Each row is followed by its class.
-6,-35,-41,17,-7,-21,23,1,23,21,-25,-12,-14,36,20,39,-18,-16,29,-11,-39,-8,23,3,9,-38,14,-14,34,-15,46,37,1,7,-39,40,-5,-22,39  z508
-3,-26,-2,-12,15,-75,-24,8,13,0,69,19,-19,74,-16,-104,-23,-4,63,-47,-35,-32,-28,-6,-47,1,-2,-41,-36,26,-57,8,0,27,-18,-11,21,11,26  z929
-25,10,36,-15,-10,-59,17,25,14,-7,23,-2,23,51,13,-72,18,22,19,-95,11,-18,-15,3,-41,33,2,-23,-5,15,-26,27,-4,-38,-10,-10,-8,9,2  z246
-79,-34,39,-35,-31,-14,23,14,-75,-7,-1,29,-20,-18,-17,-39,65,-29,10,-21,15,17,-8,33,29,15,14,21,18,-46,-46,-39,25,24,25,-16,14,-3,14  z508
-7,21,23,18,8,-57,-7,17,48,-24,12,-24,2,4,3,-41,-8,-6,0,-14,-27,-33,-24,-4,2,20,-19,-2,-78,5,0,-38,20,-3,-4,-15,-14,9,-35  z543
-41,-17,-31,6,-1,20,46,-28,-33,15,25,-9,-28,13,-24,-16,23,-37,-23,-7,-4,32,40,25,53,-4,7,16,12,-3,-18,-51,-11,7,6,65,30,-33,-31  z508
12,-15,-29,26,49,-11,8,-37,41,31,-6,-20,-31,-1,-9,44,-6,-8,-33,29,-39,-16,-8,-20,5,-12,-18,-24,-38,39,14,-53,-36,0,-45,84,3,46,28  z56
-23,-30,-20,23,-2,-55,44,-51,-13,-17,-37,27,-58,37,44,-22,-16,21,17,-41,10,29,12,28,-24,-32,3,-15,-25,20,-35,-2,-25,22,-8,10,-13,18,21  z553
-32,-21,4,-40,-11,11,29,-21,-51,-15,-29,-1,-32,-23,-24,-36,69,-13,-12,-29,-9,65,-4,37,31,15,15,30,60,-48,-37,5,16,-8,31,-10,26,-22,-30  z543
-6,11,-70,56,18,-22,50,-42,-21,-12,-56,2,-67,34,50,-55,-2,3,12,-41,18,23,21,-11,-4,-6,-17,-47,-76,18,-67,-13,-26,-18,-14,3,-7,33,-32  z146
-8,-1,-16,42,24,14,8,-33,29,26,-19,4,-31,-14,-23,20,-40,0,-2,50,-8,-19,-13,3,-27,21,16,-41,-32,29,8,-22,-38,-2,-29,69,-19,19,37  z525
-60,-5,1,-12,3,-4,57,12,-27,-38,1,-13,-28,-16,-9,-49,65,-32,-27,-39,8,29,24,32,33,19,14,1,-22,-15,-36,-34,29,-23,56,11,8,-35,-44  z246
4,-1,-58,34,11,-22,20,-51,-29,-26,5,8,-48,35,23,-67,10,4,7,-38,19,1,38,8,13,-26,5,-24,-87,35,-22,-12,-20,-8,9,29,22,18,-28  z146
7,-34,-3,42,26,-1,7,-18,-5,34,24,-1,-60,-7,-35,50,-28,-17,-45,56,-62,-25,-13,33,23,17,12,-54,-48,47,42,-40,-7,-13,-51,99,-20,32,33  z246
14,32,42,-19,6,-48,-9,18,81,3,18,-5,-39,48,15,-72,18,38,64,-85,-22,-22,2,8,-39,31,-20,3,-50,-14,-53,4,7,-20,-10,-22,15,25,26  z508
22,-24,-35,9,-32,18,-17,1,15,11,-1,17,2,12,21,-35,-16,0,-9,10,9,16,19,35,-7,-20,30,-2,40,-28,62,31,-33,-9,-36,27,11,1,1  z166
31,1,-46,38,-16,-51,44,-49,-37,-23,-47,6,-45,37,60,-34,-14,15,40,-55,-4,1,36,5,-8,-27,13,-36,-83,55,-71,4,-16,2,-1,-67,-4,35,-26  z56
-3,19,-30,33,21,-19,42,-24,-22,-36,-30,19,-47,35,13,-41,-16,-9,40,-26,16,10,23,4,-2,-11,-6,-26,-99,24,-77,-49,-26,26,41,-26,-13,0,-27  z525
12,2,-71,-15,1,-20,-7,-21,-3,-19,-30,-30,-11,29,6,-46,-19,3,3,-21,-32,33,-17,-3,0,-28,4,-5,84,-17,5,31,-4,-36,-23,50,9,-24,-21  z525
5,12,-1,44,-57,-27,-1,5,51,15,34,-31,-45,-10,9,-45,-6,-4,-16,4,-13,-33,-9,-2,-6,8,10,-32,-69,7,-23,-4,13,-21,29,-12,5,20,-35  z926
-30,10,52,-33,3,-80,-11,-7,9,-13,39,-8,-16,84,0,-73,6,23,71,-86,-39,7,-48,29,-23,16,-22,-31,-13,-8,-42,25,-23,-59,13,-12,-8,-18,29  z525
-45,-21,15,-16,1,3,44,-20,-41,-28,-12,15,-54,-4,-23,-50,40,-16,-18,-66,-6,20,40,18,59,8,25,30,17,-37,-51,-29,16,36,50,23,37,-27,-27  z553
-19,8,32,25,-19,-63,15,14,23,0,3,-31,-40,-8,36,-26,-13,-6,1,-37,-31,-19,-5,18,-6,10,-2,-43,-57,21,-25,24,16,-38,-12,-35,-38,12,35  z926
-51,-31,0,-15,-4,8,60,-37,-60,9,-16,15,-43,-16,-13,-3,29,-58,-39,-1,5,36,44,37,25,19,1,22,10,10,-40,-19,3,54,47,0,-9,-13,-4  z926
6,-6,-15,32,-21,-57,-3,35,37,11,13,-19,-18,36,9,-38,5,-22,3,11,7,-36,4,13,-10,-5,-12,-45,-65,-12,-36,1,-14,-20,-8,-12,-50,11,17  z56
-9,-3,-49,56,-37,-1,47,-33,-2,-10,-3,6,-15,22,59,-41,-10,-5,13,-13,36,16,19,-12,-1,-21,24,-22,-29,-17,-12,-6,-25,6,39,5,28,7,-40  z926
25,-1,-36,19,46,-13,29,42,8,17,-28,-50,-26,8,-33,12,13,6,-33,9,-9,7,16,10,3,21,-3,-13,-6,14,39,-27,11,-32,-52,59,-23,2,29  z508
33,-33,-30,33,37,4,17,-1,-10,41,15,-14,-9,0,-58,19,-26,-22,-23,64,11,12,-5,-10,-10,25,-4,-25,-12,-8,7,-22,-19,38,-31,38,-39,24,59  z929
1,-42,-52,-9,7,-24,9,1,-14,-2,9,23,25,44,-15,14,4,-3,72,-36,27,49,10,-5,-18,-39,5,-5,66,-16,50,34,-6,36,-22,42,0,-15,80  z929
-13,40,16,-13,20,-79,32,25,40,-14,27,-19,-14,55,2,-114,23,7,78,-92,-29,2,-6,-23,-45,25,-29,-23,-76,13,-69,37,13,-18,-3,-44,8,-6,3  z146
-47,-10,-33,-31,6,15,31,-12,-84,10,-28,-20,-30,-8,-14,-26,39,-15,-35,25,23,3,37,30,29,4,30,31,10,-7,-50,-45,35,-10,26,0,19,-18,-45  z525
22,-12,-30,41,-23,-41,40,-39,-40,-17,-28,41,-45,40,43,-51,-27,5,37,-29,0,7,8,-6,-20,-38,16,-56,-61,15,-67,53,-37,18,28,-44,-23,30,2  z56
-32,5,-19,17,-28,-36,11,-16,39,10,35,-27,-34,33,-8,-26,-35,-30,9,15,-42,-38,15,19,-3,-3,-4,-5,-92,22,-16,-42,6,6,3,8,-19,-7,-19  z508
-4,-22,-78,31,-46,-40,17,-18,-37,3,10,27,-31,25,24,-58,-13,8,42,-23,28,6,2,23,-29,-28,15,-49,-18,25,-51,15,-13,10,-34,-6,-23,5,23  z508
-11,-18,-29,-22,-2,-27,34,1,39,12,-19,5,-33,41,23,-25,-23,-33,19,-3,-36,37,-11,22,-37,-38,-14,-7,19,-48,16,28,-26,8,-28,44,0,1,44  z543
-43,26,7,-19,4,-34,-32,13,92,-21,-1,-5,-13,46,-15,-110,35,18,69,-114,-8,-39,11,-3,-35,62,16,-13,-62,10,-23,-13,9,-32,4,-15,33,19,0  z553
-6,-1,-49,-6,6,2,2,11,22,12,2,3,25,19,10,-29,-6,-3,33,0,-2,28,-1,-15,-12,3,4,2,-2,-39,22,16,-1,5,-12,-38,-6,-7,-8  z166
-5,-12,0,-22,12,-59,-8,-8,36,0,53,-1,1,58,19,-103,13,23,41,-53,-15,-16,-26,15,-48,33,-6,-22,-4,6,-32,14,-22,-8,-8,-19,18,5,10  z926
-30,-66,32,-24,7,-28,25,-1,-57,9,-29,4,-59,-27,-28,-18,39,10,-65,14,-3,16,-5,45,22,35,30,20,67,-22,-35,19,38,10,33,-38,2,-24,-36  z525
-56,-35,12,-7,22,7,31,14,-22,-9,-8,5,-19,-20,-37,-15,44,-20,-30,-13,34,20,36,10,29,18,29,37,35,-16,-48,-49,17,11,20,-1,38,-33,-31  z56
-14,-7,-58,8,-10,-7,16,-25,2,3,11,32,19,45,21,-28,-9,-20,23,-50,1,4,26,-21,18,-29,12,-22,30,-17,28,53,-27,37,-7,79,-14,2,52  z553
-5,-5,-20,64,-31,-34,50,-42,-21,-39,-56,7,-46,27,78,-44,-52,9,-29,-43,20,8,10,8,-10,-9,29,-30,-54,4,-38,-18,-27,-20,-6,-2,-16,48,-36  z246
-6,-18,-35,2,3,-37,30,-4,2,-13,-52,2,-23,48,18,3,22,-20,9,-16,-19,35,9,9,-18,-41,-24,-16,1,16,34,43,-29,5,-10,37,-23,8,27  z146
15,-2,-23,39,39,-6,-8,-24,28,46,-28,-53,-15,-15,-35,56,29,11,-19,40,-8,8,7,7,21,11,8,-20,-5,28,30,-15,-22,-48,-62,85,-32,20,50  z525
-23,0,-2,0,-59,-7,-14,61,37,13,49,39,-6,5,7,-67,11,2,49,27,22,-39,-20,20,-52,-7,10,-30,-19,-22,-46,11,7,13,2,-22,0,-7,13  z508
-5,-1,7,5,-17,2,-25,22,35,8,9,-30,-25,-45,-2,3,21,23,-20,25,-6,-32,-12,34,14,18,12,-28,-48,15,6,-28,14,-52,1,-47,-1,4,-23  z525
5,5,33,-27,0,-73,-18,-8,64,-12,54,3,-21,46,5,-96,25,15,74,-93,-34,-22,-28,14,-34,49,-16,-29,-24,-24,-52,16,-6,-20,-2,-7,14,9,42  z56
27,-24,-55,29,-10,-37,66,-13,-87,-17,-66,16,-14,64,36,-36,-10,-4,1,-47,52,29,42,8,-29,-40,10,-6,-33,30,-40,0,-34,45,8,-58,-16,-1,-42  z166
20,-6,-49,6,-21,-15,-3,6,20,-4,-11,10,-51,37,6,-55,9,-8,50,-23,-26,24,1,16,-7,-34,9,-23,5,-62,8,38,-3,-7,4,39,3,-15,12  z166
-19,8,-45,37,-33,-44,21,-12,8,-17,-27,17,-27,33,52,-56,23,14,27,-76,38,10,40,5,-11,-16,28,-29,-66,40,-35,2,-10,-3,-14,-4,-2,46,21  z553
-6,-13,4,-38,-11,-40,-31,24,19,12,20,9,30,64,6,-90,36,2,59,-53,-14,-32,-9,13,-49,13,15,-20,-13,-11,-23,54,-16,-7,-10,-65,-2,-4,18  z166
-40,-32,2,-18,25,19,31,-9,-65,-23,-24,-1,-33,-21,-30,-40,82,-18,-37,-10,39,38,25,11,30,28,7,40,16,-18,-47,-29,38,5,56,-28,56,-27,-79  z146
20,-26,-48,28,-20,-30,38,-33,-35,-16,-35,25,-40,37,40,-43,-21,-3,40,-19,21,23,7,10,-37,-43,0,-42,-16,1,-38,28,-25,30,14,-10,-12,18,11  z929
-50,4,6,-7,-16,-50,16,46,29,-7,4,-19,2,-3,-23,-9,-39,-41,-36,-18,-15,-48,-13,-4,-19,-4,-7,-15,-81,22,21,-21,11,15,3,-19,-49,4,17  z543
-14,-39,-21,2,-7,-19,-3,22,10,-5,-6,3,-11,-10,13,-16,11,8,4,30,4,30,-21,21,-14,-23,11,-16,37,-44,52,39,-7,-28,-43,25,-1,3,48  z146
-21,-34,-19,19,3,-30,51,-19,3,6,-11,-11,-3,39,17,2,15,-21,24,0,0,44,16,15,4,-48,-1,-10,3,-28,19,36,-40,-3,3,28,-23,-28,34  z508
-2,6,-26,31,-22,-57,57,-10,-43,-43,-57,-5,-25,6,56,-76,21,-7,-49,-44,44,32,38,18,8,-34,13,-20,-52,43,-26,26,-23,-13,37,-24,-28,17,-43  z525
-15,6,48,-27,2,-96,6,1,2,3,9,-10,8,37,-6,-94,34,28,50,-86,8,-25,-24,10,-49,41,-4,1,-23,-1,-18,36,23,-20,-17,-12,-3,13,18  z543
-22,-19,-49,-1,-4,-2,27,-2,-18,1,-30,1,29,46,12,3,14,-11,28,-18,-14,12,12,1,12,-8,24,-13,14,-42,33,33,-26,13,9,-14,-40,-25,16  z166
-60,-12,13,-6,-18,-34,35,-11,-50,-7,-10,8,-59,11,7,-40,30,-42,-10,-48,3,11,30,27,34,19,-13,12,-2,-29,-51,-2,39,11,16,23,-5,-14,-2  z146
-13,13,38,-11,-61,-17,-7,31,21,-22,35,20,1,-4,38,-24,-27,-20,11,-2,-25,1,-21,30,-12,-30,-5,-22,-43,-8,-15,10,-7,-14,-2,-42,-25,22,18  z246
-28,-11,-2,-11,1,-73,-3,-19,61,14,55,1,-34,35,-24,-84,9,-4,50,-61,-43,-23,-20,-9,-46,-11,4,-44,-79,31,-32,34,-7,-16,-4,13,3,18,26  z246
-19,14,-35,42,-35,-31,49,-44,12,2,-48,-5,-56,11,92,-7,-32,13,-9,-25,28,-2,38,19,-23,-25,17,-26,-53,30,-51,21,-4,-23,11,-19,-22,18,-11  z525
-1,15,34,-20,-15,-19,16,-1,22,43,13,-4,-32,-10,-13,-5,-48,6,-15,19,-46,-46,-19,-8,-9,17,-20,5,-37,-3,-25,-6,15,33,15,-37,-11,18,-33  z525
-7,-16,-10,72,34,-8,18,-47,2,26,-49,-32,-29,9,-43,72,-5,-19,0,17,1,20,1,-6,17,34,-11,-17,-36,29,18,-76,-39,2,-35,65,-31,31,30  z926
4,6,-39,4,71,10,22,-2,17,32,-24,-38,-8,-29,-69,26,42,-2,-21,9,-5,-21,20,-12,-2,39,16,-7,-58,36,26,-41,4,2,-41,64,-17,26,51  z543
-4,-14,-39,20,-29,-60,49,-25,-29,-21,-44,6,-34,40,32,-35,23,13,36,-66,21,44,30,28,-28,-53,11,-20,9,43,-16,41,-32,1,2,15,-16,-3,20  z926
-31,12,4,-27,-31,-69,-25,15,63,5,26,-21,1,53,-10,-102,37,-6,77,-59,-18,-21,-33,8,-52,28,-1,-37,-60,-1,-44,11,-16,-38,6,-41,3,12,22  z525
-23,10,63,3,2,-44,13,19,-24,-26,-11,15,-13,4,17,-30,-10,-5,4,-17,-37,-30,-7,18,14,-7,-17,0,-66,15,-15,-24,12,23,17,-51,-24,-11,-51  z166
21,10,-3,33,-33,-49,13,-3,16,13,43,-4,-25,-3,-20,-63,-39,7,54,-12,-10,-21,-13,2,-35,27,-3,-46,-50,13,-44,10,16,22,-20,-13,-27,7,19  z929
-36,-22,12,-9,8,-6,19,12,-44,10,-2,-5,-37,-34,3,-25,67,-22,-21,-20,23,26,33,13,34,2,22,11,3,-10,-28,7,43,-13,25,-16,26,4,10  z926
9,-2,-20,-15,-13,1,-1,26,16,1,-13,15,-1,5,18,-13,-1,6,5,-10,0,24,-2,10,-8,-47,3,-14,58,-10,13,43,-29,-11,-18,22,4,-8,24  z525
9,5,-9,27,12,22,25,-47,40,48,-33,-12,-2,-25,25,75,-26,-2,16,32,-14,-9,-3,-26,-20,14,-11,-13,-14,-6,47,-29,-14,26,-47,73,-8,69,72  z929
27,-29,-41,-13,-8,-32,36,7,-19,10,13,-4,2,68,-16,-8,-30,-32,33,-35,-57,13,3,5,20,-38,-20,-30,42,-27,32,47,-24,41,-18,35,-19,-39,34  z553
-13,6,-28,20,-13,-36,53,-20,-41,0,-32,19,-16,5,62,-59,-4,23,49,-19,43,11,10,-4,-30,-17,0,-26,-70,-2,-22,-21,-4,12,-8,-26,-2,62,4  z929
11,3,-43,36,-29,-40,36,-29,-18,-11,-30,10,-28,43,50,-18,19,-13,24,-44,31,24,24,-13,-19,-56,3,-28,-40,20,-85,12,-35,7,9,1,-12,32,28  z56
34,-20,-44,31,22,-47,43,1,-4,-9,-34,-4,-11,51,22,21,21,-29,8,-39,-21,55,46,-3,32,-10,-20,-16,17,29,35,55,20,37,8,15,-35,-4,7  z929
0,-6,-68,59,-3,-28,31,-41,-40,6,-40,1,-52,43,36,-36,-14,7,9,-29,15,0,44,5,0,-30,26,-42,-80,63,-20,6,-14,-25,-18,10,-6,33,-17  z508
-32,22,-26,18,19,15,28,-52,23,38,-55,-40,-9,8,5,103,-13,-40,-23,35,-30,-3,20,2,12,44,-10,-1,-39,26,30,-53,-9,-1,-21,70,-53,36,57  z525
